Below are the code and all the weights of a small trained network. Each question names an input and a class and asks about switching units off, where a switched-off unit gives its printed mean instead of its output.

import numpy as np


def w(rows, s, z=0):
    codes = np.array(rows[::2]) - 128.0
    scale = np.full(codes.shape[1], s)
    scale[-1] = z or s
    return codes * scale


def f(y):
    return np.maximum(y, 0)


def log_softmax(a):
    a = a - a.max(-1, keepdims=True)
    return a - np.log(np.exp(a).sum(-1, keepdims=True))


def net(x, mask):
    res = np.array(x, float).reshape(1, 8) / 4 @ E
    y = f(res @ A[0][:, :-1].T + A[0][:, -1])
    res = res + np.where(mask, y, B[0][:, -1]) @ B[0][:, :-1]
    return log_softmax(res[-1] @ U[:, :-1].T + U[:, -1])


A, B = {}, {}
E = w([
[123,141,139,132,134,126,138,130,129],'x0',
[119,68,119,195,137,188,43,165,245],'x1',
[241,151,107,105,118,153,215,145,188],'x2',
[70,119,105,76,130,25,123,159,218],'x3',
[125,137,118,143,117,126,136,128,134],'x4',
[151,94,140,107,126,139,115,158,118],'x5',
[127,33,216,166,74,109,176,102,150],'x6',
[120,142,121,137,124,126,131,114,133],'x7',
],0.011)
A[0] = w([
[125,164,142,56,70,76,176,125,42,91],'n1',
[136,85,225,166,77,81,155,84,158,48],'n2',
[254,156,123,105,126,120,151,112,190,183],'n3',
[192,136,149,179,157,173,98,63,119,51],'n4',
[97,103,101,80,141,34,140,154,202,1],'n5',
[126,54,200,109,98,97,190,103,158,61],'n6',
[135,138,138,85,121,158,135,66,92,82],'n7',
[163,183,62,71,231,122,80,168,122,24],'n8',
],0.0094,0.008)
B[0] = w([
[127,115,153,154,129,194,90,136,224,235],'n1',
[160,161,43,167,130,147,78,125,83,206],'n2',
[78,210,167,52,135,39,84,143,111,246],'n3',
[58,123,132,78,73,177,229,123,146,173],'n4',
[92,71,115,99,107,251,195,182,51,202],'n5',
[147,147,105,182,151,135,137,57,122,203],'n6',
[130,129,191,131,87,140,149,129,150,165],'n7',
[205,130,60,170,116,100,143,115,113,204],'n8',
],0.011)
U = w([
[133,113,145,107,98,183,218,161,79,23],'0',
[202,137,91,167,115,130,134,108,104,1],'1',
[131,119,151,123,118,126,120,130,133,240],'2',
[144,117,161,142,111,165,102,154,245,34],'3',
[129,118,154,132,123,114,135,130,130,231],'4',
[84,145,183,113,117,91,72,126,71,66],'5',
[151,105,155,123,110,119,128,131,126,221],'6',
[137,114,160,134,122,115,142,138,124,201],'7',
],0.013,0.0083)

Each question gives the input, the list of numbers given to net, and the class t.
The units are the neurons (one row each of A and B). Each row of codes is followed by its name. A weight is (code - 128) times the scale printed after its matrix; where a second scale follows, it is the last column's (A, B and U).
mask holds one flag per neuron, in row order. A switched-off neuron (its flag False) gives its mean, the last column of its row in B, instead of its output. The means were averaged over made-up inputs and are rounded, as every weight is.
A unit's drop is (log p(t) with every unit on - log p(t) with that unit switched off) / (log p(t) with every unit on - log p(t) with every unit switched off).
The circuit of an input: a set's keep is (log p(t) with only the set's units on - log p(t) with every unit switched off) / (log p(t) with every unit on - log p(t) with every unit switched off). Starting from all 8 units, units are removed one at a time, each time the one whose removal leaves the highest keep (on an exact tie, the one counted first), for as long as the keep stays at least 0.8.
circuit, biggest first: the units of the circuit, biggest drop first
unit that matters most: the unit with the biggest drop
top k neurons: the k neurons with the biggest drops, biggest first
drop of u: that unit's drop, to one decimal
input [-7,-1,7,-5,-1,-3,-3,5], class 2: circuit, biggest first	(n3)
input [-3,6,0,-4,-6,4,-8,1], class 1: top 2 neurons	(n8; n1)
input [1,6,7,-6,-2,0,-5,8], class 4: top 2 neurons	(n3; n5)
input [3,-3,7,-6,-2,8,-6,3], class 6: top 3 neurons	(n3; n5; n8)
input [-2,-5,3,-4,-3,-2,2,0], class 3: circuit, biggest first	(n1; n5)
input [-6,4,4,-3,6,-8,-5,-7], class 6: top 4 neurons	(n1; n2; n3; n6)
input [-7,7,4,3,-7,-5,-5,-4], class 2: circuit, biggest first	(n1; n3)
input [-3,8,7,-8,-2,4,-8,7], class 0: top 4 neurons	(n4; n1; n2; n6)
input [-7,7,3,1,3,-1,-5,1], class 2: top 2 neurons	(n1; n3)
input [8,-6,-5,-7,-5,7,-1,-7], class 2: top 2 neurons	(n5; n1)
input [3,-2,-3,4,-1,-4,6,1], class 1: circuit, biggest first	(n2; n6)
input [-1,7,8,0,4,-2,-4,7], class 5: top 2 neurons	(n3; n1)
input [7,7,2,7,-6,6,4,7], class 0: top 2 neurons	(n5; n1)
input [4,6,-4,6,-6,-4,-3,-6], class 0: circuit, biggest first	(n5; n1)
input [8,5,1,5,2,6,6,1], class 2: top 2 neurons	(n8; n1)
input [-1,4,1,-8,1,3,-1,2], class 0: unit that matters most	n4
input [-4,5,4,-6,-3,5,3,-7], class 4: circuit, biggest first	(n3; n1)
input [7,7,0,1,-2,5,-8,2], class 1: top 2 neurons	(n8; n1)
input [-3,3,-3,-7,-7,1,-7,1], class 0: top 3 neurons	(n4; n2; n6)
input [2,-1,7,-4,6,-7,-6,-7], class 4: circuit, biggest first	(n3)
input [-5,-4,-3,3,4,4,-8,2], class 1: top 2 neurons	(n8; n3)
input [-4,-1,-7,8,3,4,8,2], class 0: top 3 neurons	(n5; n3; n8)
input [-4,5,2,-8,-3,6,2,-1], class 0: drop of n2	0.0
input [1,0,7,-4,1,-2,8,-1], class 1: drop of n5	0.1
input [0,3,-4,-7,4,1,4,-5], class 0: drop of n1	0.3
input [-2,7,2,0,4,-2,8,2], class 1: drop of n1	0.1
input [6,-7,-3,1,7,-6,-4,3], class 3: unit that matters most	n1
